Below is a small trained network, with its code and all its weights. Each question gives an input and a target symbol and asks what happens when units are switched off, that is, made to give their printed mean instead of their output.

import numpy as np


def w(rows, s, z=0):
    codes = np.array(rows[::2]) - 128.0
    scale = np.full(codes.shape[1], s)
    scale[-1] = z or s
    return codes * scale


def f(y):
    return np.maximum(y, 0)


def softmax(a):
    e = np.exp(a - a.max(-1, keepdims=True))
    return e / e.sum(-1, keepdims=True)


def log_softmax(a):
    a = a - a.max(-1, keepdims=True)
    return a - np.log(np.exp(a).sum(-1, keepdims=True))


def net(x, mask):
    ids = ['ΠΦβδζηξ'.index(c) for c in x.split()]
    T = len(ids)
    res = E[ids] + P[:T]
    u = 0
    for l in range(2):
        q, k, v = (res @ M[l].T for M in (Q, K, V))
        z = softmax(np.where(np.tri(T) > 0, q @ k.T / 2**0.5, -1e9)) @ v
        res = res + np.where(mask[u], z, O[l][:, -1]) @ O[l][:, :-1]
        u += 1
        y = f(res @ A[l][:, :-1].T + A[l][:, -1])
        res = res + np.where(mask[u : u + 12], y, B[l][:, -1]) @ B[l][:, :-1]
        u += 12
    return log_softmax(res[-1] @ U[:, :-1].T + U[:, -1])


Q, K, V, O, A, B = {}, {}, {}, {}, {}, {}
E = w([
[91,147,91,185,84,94,123,188,155,152],'Π',
[171,153,151,138,58,135,107,212,118,143],'Φ',
[91,174,143,110,169,84,133,175,199,96],'β',
[132,84,151,115,188,96,94,181,131,161],'δ',
[117,58,105,123,89,121,177,155,43,58],'ζ',
[146,96,129,137,127,252,193,113,103,174],'η',
[125,174,129,157,162,168,153,77,69,156],'ξ',
],0.018)
P = w([
[207,176,102,116,172,239,127,210,121,55],'0',
[223,89,96,184,135,86,71,94,207,109],'1',
[167,183,120,43,155,142,167,196,92,181],'2',
[153,123,128,178,154,110,85,115,138,117],'3',
[101,168,145,67,151,118,187,186,70,206],'4',
[110,112,172,185,152,119,104,97,108,122],'5',
[90,143,198,62,138,87,207,146,43,211],'6',
[72,100,209,192,148,114,111,73,79,127],'7',
[51,99,239,60,130,48,252,132,53,214],'8',
[93,110,182,180,115,96,92,111,61,125],'9',
],0.011)
Q[0] = w([
[60,185,198,115,71,53,150,253,167,97],'0.h0',
[98,153,170,88,228,109,228,254,49,224],'0.h0',
],0.0079)
K[0] = w([
[51,52,254,138,140,101,116,175,74,145],'0.h0',
[76,128,219,158,161,146,189,47,50,185],'0.h0',
],0.0086)
V[0] = w([
[117,70,146,122,138,86,66,238,116,126],'0.h0',
[115,254,133,139,44,97,90,126,159,103],'0.h0',
],0.0062)
O[0] = w([
[86,138,239,139,11,220,35,103,158,91,201],'0.h0',
[174,112,31,1,87,23,99,93,64,89,3],'0.h0',
],0.0076,0.0036)
A[0] = w([
[187,39,131,154,144,118,116,86,133,124,145],'0.n0',
[99,149,79,101,144,77,182,121,77,151,3],'0.n1',
[60,138,106,126,139,108,127,174,99,122,178],'0.n2',
[115,133,111,80,115,81,186,188,125,123,148],'0.n3',
[147,125,113,130,116,132,171,171,77,95,159],'0.n4',
[59,154,151,7,109,132,120,149,126,120,42],'0.n5',
[199,78,108,86,106,152,118,25,133,153,87],'0.n6',
[103,187,117,207,120,152,121,66,134,109,109],'0.n7',
[118,137,150,88,75,64,123,141,151,194,143],'0.n8',
[117,69,136,171,146,152,91,140,147,95,95],'0.n9',
[88,193,150,107,137,119,145,103,126,120,107],'0.n10',
[105,124,132,53,77,90,125,110,137,158,64],'0.n11',
],0.011,0.0044)
B[0] = w([
[115,44,152,144,81,118,67,173,124,82,179],'0.n0',
[106,71,107,59,163,169,84,111,152,209,181],'0.n1',
[204,109,206,128,107,130,165,98,139,128,255],'0.n2',
[137,125,91,183,159,84,207,121,145,93,238],'0.n3',
[67,85,83,92,182,138,108,170,167,120,219],'0.n4',
[216,56,136,28,51,128,114,39,137,199,220],'0.n5',
[255,113,237,223,151,194,187,155,106,75,148],'0.n6',
[174,86,101,153,175,63,86,124,132,174,208],'0.n7',
[100,148,143,97,137,180,178,72,143,207,237],'0.n8',
[151,109,62,74,111,120,103,73,141,135,227],'0.n9',
[125,94,214,168,177,172,88,126,113,131,217],'0.n10',
[101,132,78,116,140,98,126,79,108,242,148],'0.n11',
],0.0084,0.0054)
Q[1] = w([
[119,82,244,4,55,147,232,49,140,254],'1.h0',
[151,117,73,87,133,171,230,112,35,209],'1.h0',
],0.0075)
K[1] = w([
[76,88,141,142,118,149,172,82,61,140],'1.h0',
[145,100,80,155,137,151,99,130,6,165],'1.h0',
],0.012)
V[1] = w([
[110,64,19,128,1,205,201,181,208,54],'1.h0',
[80,99,117,52,84,11,159,193,48,64],'1.h0',
],0.0041)
O[1] = w([
[131,120,151,210,137,179,179,40,99,186,82],'1.h0',
[255,53,100,202,179,162,94,155,203,103,2],'1.h0',
],0.0072,0.0066)
A[1] = w([
[143,146,118,167,157,78,92,102,168,215,140],'1.n0',
[116,89,143,179,103,107,54,169,164,41,92],'1.n1',
[94,159,163,202,162,163,162,151,159,65,115],'1.n2',
[174,96,125,108,156,213,203,125,72,147,114],'1.n3',
[167,91,171,190,34,174,136,104,87,141,140],'1.n4',
[125,78,103,117,139,58,161,107,122,68,113],'1.n5',
[170,199,175,149,139,162,112,117,131,183,97],'1.n6',
[188,173,88,82,118,174,131,161,158,72,3],'1.n7',
[75,149,78,88,123,78,93,127,172,34,44],'1.n8',
[218,117,130,158,102,87,55,105,95,109,187],'1.n9',
[183,209,32,149,63,180,134,223,151,83,21],'1.n10',
[138,140,65,254,49,92,135,156,126,97,136],'1.n11',
],0.0098,0.0056)
B[1] = w([
[172,94,130,122,84,116,152,168,136,101,205],'1.n0',
[154,126,34,189,172,130,101,105,123,168,184],'1.n1',
[132,90,108,141,94,189,117,83,83,106,164],'1.n2',
[153,148,130,154,114,49,119,155,130,118,245],'1.n3',
[113,108,119,84,167,122,88,150,193,106,224],'1.n4',
[89,155,131,148,137,162,145,103,104,146,154],'1.n5',
[107,75,133,129,157,150,171,109,64,91,203],'1.n6',
[175,122,58,147,25,37,112,76,122,161,136],'1.n7',
[98,161,99,143,211,92,153,155,135,129,145],'1.n8',
[121,195,213,136,110,157,171,121,91,185,181],'1.n9',
[138,112,85,212,253,203,96,116,113,154,136],'1.n10',
[106,160,88,59,133,100,164,57,115,73,148],'1.n11',
],0.012,0.011)
U = w([
[88,111,74,117,151,143,150,51,116,144,34],'Π',
[145,102,112,164,98,137,98,136,132,248,38],'Φ',
[141,133,106,115,23,56,133,40,117,146,163],'β',
[88,173,158,75,114,254,141,140,138,144,253],'δ',
[154,71,140,128,117,110,121,205,157,25,131],'ζ',
[113,208,175,199,112,130,207,112,35,124,112],'η',
[81,231,122,115,207,48,133,179,201,158,142],'ξ',
],0.0073,0.0043)

Each question gives the input, a string of symbols that net reads in full, and the target symbol t.
The units are the heads (2 rows each of Q, K, V and O) and the neurons (one row each of A and B). Each row of codes is followed by its name. A weight is (code - 128) times the scale printed after its matrix; where a second scale follows, it is the last column's (O, A, B and U).
mask holds one flag per unit, layer by layer, with each layer's heads first. A switched-off unit (its flag False) gives its mean, the last column of its rows in O or B, instead of its output. The means were averaged over made-up inputs and are rounded, as every weight is.
A unit's drop is (log p(t) with every unit on - log p(t) with that unit switched off) / (log p(t) with every unit on - log p(t) with every unit switched off).
The circuit of an input: a set's keep is (log p(t) with only the set's units on - log p(t) with every unit switched off) / (log p(t) with every unit on - log p(t) with every unit switched off). Starting from the 12 units with the biggest drops (on a tie, the unit counted first), units are removed one at a time, each time the one whose removal leaves the highest keep (on an exact tie, the one counted first), for as long as the keep stays at least 0.8.
units of the circuit, in order: the units of the circuit, biggest drop first
most important unit: the unit with the biggest drop
k most important neurons: the k neurons with the biggest drops, biggest first
top k neurons in layer l: the k neurons of layer l with the biggest drops, biggest first
drop of u: that unit's drop, to one decimal
input η ξ δ β δ Π, target β: units of the circuit, in order	(1.n11; 0.n10; 0.n4)
input δ β δ β β δ δ β Π, target δ: units of the circuit, in order	(0.h0; 1.n3)
input β Φ Φ, target β: units of the circuit, in order	(0.h0; 0.n5)
input β ξ η, target ξ: units of the circuit, in order	(0.h0; 1.n3)
input β Φ Π, target β: units of the circuit, in order	(0.h0; 0.n5)
input η β β ζ, target Π: most important unit	1.n1
input δ ζ Π, target ζ: top 2 neurons in layer 0	(0.n0; 0.n2)
input δ β ξ Φ β β β Φ, target ξ: units of the circuit, in order	(1.h0; 0.n10; 1.n2; 1.n0)
input β Φ β, target β: units of the circuit, in order	(0.n5; 0.h0)
input Φ β η η Π ξ ζ, target ξ: 2 most important neurons	(0.n4; 0.n3)
input δ β β β β Π ξ Π δ, target ξ: units of the circuit, in order	(0.h0; 1.h0)
input β δ δ η ζ, target η: 3 most important neurons	(0.n4; 0.n3; 1.n4)
input η ζ ζ, target η: 2 most important neurons	(0.n3; 1.n4)
input β Φ η β ζ β δ β, target Φ: most important unit	0.n7
input η η β δ δ Φ, target δ: 3 most important neurons	(1.n3; 1.n9; 0.n3)
input δ ζ ξ ζ ζ Φ Π, target ζ: 2 most important neurons	(1.n4; 1.n0)
input η η ξ β β ζ, target Π: top 2 neurons in layer 0	(0.n0; 0.n8)
input δ ζ δ, target ζ: top 2 neurons in layer 1	(1.n4; 1.n3)
input Φ β η ξ, target η: top 2 neurons in layer 1	(1.n9; 1.n6)
input β β ξ β ζ η ξ δ ζ, target ξ: most important unit	0.n1
input ζ β Π δ, target Φ: 3 most important neurons	(1.n1; 0.n0; 0.n8)
input β β Φ δ, target Φ: drop of 1.h0	0.3
input δ η η β η Φ Π, target η: drop of 1.h0	0.1
input β β ξ δ η, target ξ: drop of 1.n3	0.2
input δ β δ Φ ξ ξ β ξ, target ξ: top 2 neurons in layer 1	(1.n6; 1.n2)
